Below is a small trained network, with its code and all its weights. Each question gives an input and a target symbol and asks what happens when units are switched off, that is, made to give their printed mean instead of their output.

import numpy as np


def w(rows, s, z=0):
    codes = np.array(rows[::2]) - 128.0
    scale = np.full(codes.shape[1], s)
    scale[-1] = z or s
    return codes * scale


def norm(h):
    return h / np.sqrt((h * h).mean(-1, keepdims=True) + 1e-5)


def f(y):
    return y / 2 * (1 + np.tanh(0.7978845608 * (y + 0.044715 * y**3)))


def softmax(a):
    e = np.exp(a - a.max(-1, keepdims=True))
    return e / e.sum(-1, keepdims=True)


def log_softmax(a):
    a = a - a.max(-1, keepdims=True)
    return a - np.log(np.exp(a).sum(-1, keepdims=True))


def net(x, mask):
    ids = ['εημπστψ'.index(c) for c in x.split()]
    T = len(ids)
    res = E[ids] + P[:T]
    r = norm(res)
    for j in range(3):
        rows = slice(3 * j, 3 * j + 3)
        q, k, v = (r @ M[0][rows].T for M in (Q, K, V))
        z = softmax(np.where(np.tri(T) > 0, q @ k.T / 3**0.5, -1e9)) @ v
        o = O[0][rows]
        res = res + np.where(mask[j], z, o[:, -1]) @ o[:, :-1]
    y = f(norm(res) @ A[0][:, :-1].T + A[0][:, -1])
    res = res + np.where(mask[3:11], y, B[0][:, -1]) @ B[0][:, :-1]
    return log_softmax(norm(res)[-1] @ U[:, :-1].T + U[:, -1])


Q, K, V, O, A, B = {}, {}, {}, {}, {}, {}
E = w([
[152,129,153,174,190],'ε',
[220,102,145,123,193],'η',
[130,92,201,152,169],'μ',
[190,46,127,129,141],'π',
[120,96,34,183,209],'σ',
[58,2,159,138,190],'τ',
[162,184,48,176,55],'ψ',
],0.0097)
P = w([
[212,148,206,162,170],'0',
[169,112,164,62,184],'1',
[177,189,175,85,120],'2',
[190,97,187,203,123],'3',
[151,185,166,121,93],'4',
[105,116,128,2,142],'5',
[126,191,133,41,74],'6',
[117,97,143,188,71],'7',
[102,174,127,111,64],'8',
[88,119,116,49,121],'9',
],0.0075)
Q[0] = w([
[101,119,125,86,150],'H1',
[177,104,152,180,210],'H1',
[109,130,153,174,84],'H1',
[125,39,122,114,129],'H2',
[169,144,125,204,78],'H2',
[132,3,154,146,177],'H2',
[172,210,173,132,27],'H3',
[146,210,92,138,46],'H3',
[110,180,132,40,138],'H3',
],0.014)
K[0] = w([
[115,110,122,148,76],'H1',
[114,156,117,58,89],'H1',
[168,156,127,129,163],'H1',
[123,63,75,132,98],'H2',
[127,164,109,25,186],'H2',
[83,93,134,93,20],'H2',
[233,132,171,76,176],'H3',
[197,116,125,109,167],'H3',
[157,113,170,247,129],'H3',
],0.015)
V[0] = w([
[121,174,141,171,156],'H1',
[192,72,120,211,133],'H1',
[113,132,147,162,91],'H1',
[199,40,139,76,98],'H2',
[82,138,179,107,152],'H2',
[183,162,154,141,182],'H2',
[83,72,98,119,203],'H3',
[115,139,2,173,137],'H3',
[153,184,164,132,104],'H3',
],0.0095)
O[0] = w([
[91,159,120,113,77,160],'H1',
[25,45,86,132,70,213],'H1',
[144,61,140,201,97,89],'H1',
[185,78,56,20,95,188],'H2',
[63,127,137,79,234,143],'H2',
[203,254,75,147,204,255],'H2',
[88,118,43,34,186,170],'H3',
[184,153,34,184,241,62],'H3',
[172,151,183,145,62,129],'H3',
],0.0062,0.0068)
A[0] = w([
[102,55,143,128,52,4],'N1',
[171,1,155,198,185,151],'N2',
[141,89,241,117,176,96],'N3',
[96,131,251,89,84,34],'N4',
[96,248,191,173,177,3],'N5',
[84,190,38,55,59,119],'N6',
[147,124,136,93,153,102],'N7',
[129,43,170,94,192,76],'N8',
],0.0092,0.0044)
B[0] = w([
[170,150,102,25,126,133],'N1',
[62,185,75,199,55,179],'N2',
[158,124,140,225,163,193],'N3',
[161,69,115,175,255,219],'N4',
[41,161,144,49,108,250],'N5',
[136,114,157,245,109,255],'N6',
[146,153,156,106,85,158],'N7',
[102,100,109,161,118,183],'N8',
],0.0093,0.0033)
U = w([
[47,212,153,101,140,170],'ε',
[219,180,134,112,136,30],'η',
[138,76,191,188,201,91],'μ',
[159,80,108,92,61,161],'π',
[142,170,1,140,195,38],'σ',
[15,51,104,114,129,125],'τ',
[101,146,111,231,67,249],'ψ',
],0.0081,0.0017)

Each question gives the input, a string of symbols that net reads in full, and the target symbol t.
The units are the heads (3 rows each of Q, K, V and O) and the neurons (one row each of A and B). Each row of codes is followed by its name. A weight is (code - 128) times the scale printed after its matrix; where a second scale follows, it is the last column's (O, A, B and U).
mask holds one flag per unit, heads first, then neurons. A switched-off unit (its flag False) gives its mean, the last column of its rows in O or B, instead of its output. The means were averaged over made-up inputs and are rounded, as every weight is.
A unit's drop is (log p(t) with every unit on - log p(t) with that unit switched off) / (log p(t) with every unit on - log p(t) with every unit switched off).
The circuit of an input: a set's keep is (log p(t) with only the set's units on - log p(t) with every unit switched off) / (log p(t) with every unit on - log p(t) with every unit switched off). Starting from all 11 units, units are removed one at a time, each time the one whose removal leaves the highest keep (on an exact tie, the one counted first), for as long as the keep stays at least 0.8.
circuit, biggest first: the units of the circuit, biggest drop first
unit that matters most: the unit with the biggest drop
k most important neurons: the k neurons with the biggest drops, biggest first
heads that matter: for each layer, one digit per head in row order, 1 if its drop is at least 0.15 and else 0, layers parted by /
input ε σ η ε μ η, target μ: heads that matter -> 001
input τ ε μ π, target π: circuit, biggest first -> (H3; N1)
input ε ε ψ π, target ψ: circuit, biggest first -> (N2)
input μ η τ ε μ τ ψ π ψ η, target ψ: circuit, biggest first -> (H3; N2)
input ε ψ μ σ, target ψ: 2 most important neurons -> (N2; N4)
input μ ε π ε η ε, target η: heads that matter -> 010
input σ ψ μ σ π σ μ, target μ: circuit, biggest first -> (N4; H3)
input ψ η ψ ε ε η σ σ ψ ε, target ψ: circuit, biggest first -> (H2; N2; H3)
input τ σ σ π τ ε ε ε, target ε: circuit, biggest first -> (H1; N5)
input μ τ ε η ε ε, target η: 2 most important neurons -> (N5; N7)
input ε ψ η ψ σ ψ η μ ε η, target μ: heads that matter -> 011
input ε τ π σ, target τ: heads that matter -> 011
input ψ ε π ψ ε τ, target ψ: circuit, biggest first -> (H3; N2)
input ε τ ε μ, target τ: heads that matter -> 001
input ε τ σ τ ε ε τ σ, target τ: unit that matters most -> H2
input ε ε π ε ψ ε τ μ, target τ: heads that matter -> 011
input ε ε ψ μ π π τ η ψ π, target ψ: circuit, biggest first -> (H3; N2)
input σ ε σ μ σ π η π ε η, target π: heads that matter -> 010
input ε ε σ μ μ ε σ π ψ σ, target ψ: heads that matter -> 011
input ε μ μ ε π ε ε μ ε ε, target μ: heads that matter -> 001
input ε σ ε η σ σ η ε, target σ: heads that matter -> 001
input τ ε μ ψ η τ, target ψ: unit that matters most -> H3
input σ π ε τ η ε, target τ: heads that matter -> 010
input μ τ σ π, target τ: heads that matter -> 011
input ψ ε τ η, target τ: circuit, biggest first -> (H3; H2)
input η ε π ε π σ ε ε ψ ε, target ψ: circuit, biggest first -> (H3; H2)
input ε ε ψ τ σ η, target τ: circuit, biggest first -> (H2)
input μ τ μ σ σ ε ε η, target η: heads that matter -> 100
input ε μ σ η, target σ: circuit, biggest first -> (H3; N2)
input ε ε ε ε, target ε: heads that matter -> 010
